[[ -1.6 -39.9 -10.7  -2.7  32.0  -1.3  10.0]
 [ 42.4  10.6 -17.1  62.8  19.8 -35.1 -18.1]]
=>
[[ 42.4  10.6 -17.1  62.8  19.8 -35.1 -18.1]]

[[-23.1  27.9  16.3   1.8  21.9 -20.1  34.2  -2.6  31.5]
 [-29.1  28.0  -1.8 -17.6 -25.2 -21.1 -12.5  11.8 -35.6]
 [-10.7  21.8 -20.9   8.0 -20.1  19.1 -48.5  11.5 -15.6]
 [  2.2 -13.9  22.6  -5.1  22.6 -22.3  49.1  -9.7  17.6]
 [-20.8  47.6  -1.4   6.7  10.0   2.9   3.8   0.2  41.3]
 [ -8.6 -33.2  15.4  -5.2   1.5 -28.2  13.9   4.6 -46.0]
 [ 40.8   1.1  -9.2 -32.8 -24.0  13.8  14.3 -15.8  23.2]
 [ -0.9  45.4  -9.2  -4.5  -3.1  14.7  -0.1  -5.1  46.8]
 [ 13.0  35.0 -12.9  -6.9  -7.2  22.3  -2.1  -8.3  48.5]
 [ 17.2 -16.3 -20.7  10.7 -15.1  29.4 -44.8   5.2 -18.8]]
=>
[[-29.1  28.0  -1.8 -17.6 -25.2 -21.1 -12.5  11.8 -35.6]
 [  2.2 -13.9  22.6  -5.1  22.6 -22.3  49.1  -9.7  17.6]
 [ -8.6 -33.2  15.4  -5.2   1.5 -28.2  13.9   4.6 -46.0]
 [ -0.9  45.4  -9.2  -4.5  -3.1  14.7  -0.1  -5.1  46.8]
 [ 17.2 -16.3 -20.7  10.7 -15.1  29.4 -44.8   5.2 -18.8]]

[[ 17.6  51.3 -57.1]
 [-18.6  44.1  12.0]]
=>
[[-18.6  44.1  12.0]]

[[  2.7 -19.9  40.4   4.5  18.7]
 [-60.3  23.4 -17.1 -16.8 -13.3]
 [ 49.1  17.1  46.7  32.5  -3.0]
 [-12.2  52.6  10.4  -3.3 -35.4]]
=>
[[-60.3  23.4 -17.1 -16.8 -13.3]
 [-12.2  52.6  10.4  -3.3 -35.4]]

[[ 23.1 -33.9 -36.7]
 [ 12.6 -28.4 -13.1]
 [ -3.6 -10.1 -12.5]
 [-24.1  -2.2  -2.1]
 [ 18.6 -22.4  22.2]
 [-19.8  31.2  21.3]
 [  3.9  24.0 -53.0]
 [ 13.4   5.0  23.1]
 [-33.7  14.1  23.8]
 [ 27.1  18.2   2.7]]
=>
[[ 12.6 -28.4 -13.1]
 [-24.1  -2.2  -2.1]
 [-19.8  31.2  21.3]
 [ 13.4   5.0  23.1]
 [ 27.1  18.2   2.7]]

[[ 29.1 -33.0   8.1 -52.1 -15.9  17.8]
 [  9.0 -24.7  -0.8 -46.9 -20.0  13.9]
 [-16.1   1.2   9.7 -21.5 -14.4  -6.9]
 [ 20.4 -15.6  -2.1 -19.6   1.5  10.3]
 [ -1.5 -26.9  26.3 -55.8 -12.0   1.2]
 [ 22.4 -26.7  15.5 -39.2  -4.3  12.3]
 [-11.0 -10.8  25.5 -33.0   0.1 -11.3]
 [ -7.4 -23.0  24.0 -52.8 -13.4  -0.8]
 [-11.9  20.7 -18.2  16.7   3.6 -13.7]
 [  5.7  14.8 -13.4  16.8   3.0  -3.1]
 [-10.3 -11.9  17.7 -32.2   1.4  -9.8]]
=>
[[  9.0 -24.7  -0.8 -46.9 -20.0  13.9]
 [ 20.4 -15.6  -2.1 -19.6   1.5  10.3]
 [ 22.4 -26.7  15.5 -39.2  -4.3  12.3]
 [ -7.4 -23.0  24.0 -52.8 -13.4  -0.8]
 [  5.7  14.8 -13.4  16.8   3.0  -3.1]]

[[ -1.4 -15.2]
 [  3.9 -21.3]
 [-15.6  33.6]
 [ -5.5 -28.8]
 [-36.1  58.7]
 [ -5.7 -45.0]
 [ 10.7 -54.9]
 [-28.9  45.0]
 [  8.7 -54.7]]
=>
[[  3.9 -21.3]
 [ -5.5 -28.8]
 [ -5.7 -45.0]
 [-28.9  45.0]]

[[-11.8  11.6 -19.5 -27.6  -4.1 -59.5 -12.4]
 [-34.2   7.1  13.8  17.3 -44.3 -35.6 -30.8]
 [ 23.5  14.6   5.1 -26.4  32.0   0.4  -1.2]
 [ 11.7  -1.6 -37.2 -46.7  32.4 -16.5  12.2]
 [ -2.0 -12.0 -32.4 -14.1  18.7  24.4   9.3]
 [  5.1   4.2 -30.0 -26.0  25.2 -11.5   3.1]
 [-15.5  19.8  31.0  18.4 -29.5 -29.5 -38.6]
 [-19.9  -6.7 -11.2  19.6 -20.0   4.0 -21.4]
 [ 11.4  -0.1 -10.7 -40.6  25.2  -3.4  17.5]
 [-18.6  -8.0  18.2  17.1 -21.7  28.3  -5.4]]
=>
[[-34.2   7.1  13.8  17.3 -44.3 -35.6 -30.8]
 [ 11.7  -1.6 -37.2 -46.7  32.4 -16.5  12.2]
 [  5.1   4.2 -30.0 -26.0  25.2 -11.5   3.1]
 [-19.9  -6.7 -11.2  19.6 -20.0   4.0 -21.4]
 [-18.6  -8.0  18.2  17.1 -21.7  28.3  -5.4]]
